W = [108, 123, 133, 122, 127, 128, 150, 123]
The third entry from the right is 128
What is the first entry from the right?
A: 123
What is the second entry from the left?
A: 123
The first entry from the left -> 108

Questions about the array below. Counting starts at 0.
1) Read off the entry at row 0, column 0.
2) Read off the entry directly below 152.
3) Read off the bottom-left entry.
4) Read off the entry at row 0, column 1.
5) Read off the entry at row 2, column 0.
6) Read off the top-right entry.
7) Read off the entry in the bottom-right corner.
[[110 110 124 142 154 149 132 116 111 117 125]
 [142 122 106 105 117 132 138 135 131 133 138]
 [127 125 128 138 147 146 130 112 102 109 126]
 [137 138 133 131 135 139 135 122 108 104 116]
 [119 108 108 122 141 153 149 133 119 114 119]
 [132 128 118 108 110 125 144 154 148 130 116]
 [121 106 106 118 132 138 135 131 133 138 139]
 [131 138 135 131 133 138 139 130 115 104 107]
 [122 113 109 120 139 153 152 137 119 110 114]
 [127 118 119 124 124 120 117 123 138 151 151]
 [134 128 128 131 127 117 109 112 128 146 154]
 [130 116 114 119 125 125 122 124 134 146 150]
 [127 126 124 127 138 148 147 131 112 102 109]
 [146 144 129 111 102 109 127 142 145 138 130]]
1) 110
2) 117
3) 146
4) 110
5) 127
6) 125
7) 130

[[126 123 109 118 154]
 [120 120 114 133 154]
 [118 119 113 131 154]
 [125 123 118 137 154]
 [118 119 113 132 154]
 [125 123 108 115 154]
 [135 119 124 132 154]
 [129 129 130 141 154]
 [123 130 125 138 154]
 [127 123 112 122 154]
 [128 123 113 125 154]
 [126 123 110 120 154]]
Counting starts at 0.
Give the top entry of the column that holds the smallest entry.
109
The entry just left of 131: 113
Give the entry at row 2, column 0.
118
Give the entry just left of 112.
123
Give the entry directly below the smallest entry.
124
The top-left entry -> 126
The entry at row 1, column 0 -> 120
Give the entry at row 1, column 2.
114
Give the entry in the top-right corner.
154
The entry directly above the smallest entry is 113
The bottom-right entry: 154
Give the bottom entry of the column that holds the smallest entry.
110
Give the entry directly below 115.
132
The entry just right of 131 -> 154
The entry in row 1 and column 1: 120
The entry at row 0, column 1 -> 123
Give the entry directly above 128.
127
The entry just left of 141 is 130

Read these off the row that follows.
1) Give the 2nd entry from the right.
2) Give the last entry.
3) Give the 1st entry from the left.
[113 139 118 146 128 155 144 122 132 137]
1) 132
2) 137
3) 113

Read these off the grid that follows.
1) The third entry on the diagonal from the top-right corner?
2) The fifth entry in reading order?
3) The top-right entry?
4) The first entry in reading order?
5) The 4th entry, reading row by row?
6) The smallest entry?
7) The bottom-left entry?
8) The entry just left of the largest entry?
[[130 121 134 132 130 128 121 133 127 128 128]
 [128 129 111 131 126 128 134 139 121 133 131]
 [126 122 135 128 126 126 129 130 118 137 128]
 [127 117 136 132 129 129 131 135 123 123 128]
 [130 134 127 128 126 126 123 132 135 128 129]
 [129 113 128 121 130 128 132 140 134 129 130]
 [127 123 153 134 129 126 132 114 136 120 126]
 [135 131 122 128 129 126 121 139 131 127 124]
 [129 132 124 129 127 129 133 124 124 126 131]]
1) 118
2) 130
3) 128
4) 130
5) 132
6) 111
7) 129
8) 123

[[128 142 127 130 126 124 126 128 128 127 125 113 140 128 124 131]
 [134 155 125 130 123 124 132 128 128 128 122 112 147 128 115 130]
 [129 140 125 137 128 119 122 129 129 137 129 108 133 128 129 128]
 [124 107 134 116 131 140 133 126 127 114 128 154 119 128 130 129]
 [143 157 124 129 118 128 145 129 129 132 122 129 140 128 107 123]
 [128 142 127 130 126 124 126 128 128 128 125 113 140 128 123 131]
 [118 115 128 136 135 120 110 129 128 136 135 110 119 128 146 130]
 [126 107 132 120 130 138 133 127 127 121 130 154 116 128 131 126]
 [139 145 125 129 122 128 139 129 128 131 125 131 134 128 116 124]]
Indices start at 0.
The entry just right of the largest entry is 124
The entry in row 1 and column 0 -> 134
The entry in row 0 and column 2 -> 127
The entry in row 0 and column 1 -> 142
The entry at row 1, column 2 is 125
What is the entry at row 2, column 2? 125
What is the entry at row 0, column 0? 128
What is the entry in the top-right corner? 131
What is the entry in the bottom-left corner? 139
What is the entry directly above the largest entry? 107
The entry in row 2 and column 0: 129
The entry in the bottom-right corner is 124
What is the entry just left of the largest entry? 143
What is the largest entry? 157
What is the entry directly below the largest entry? 142
The entry directly above 121 is 136
What is the entry just right of 114? 128
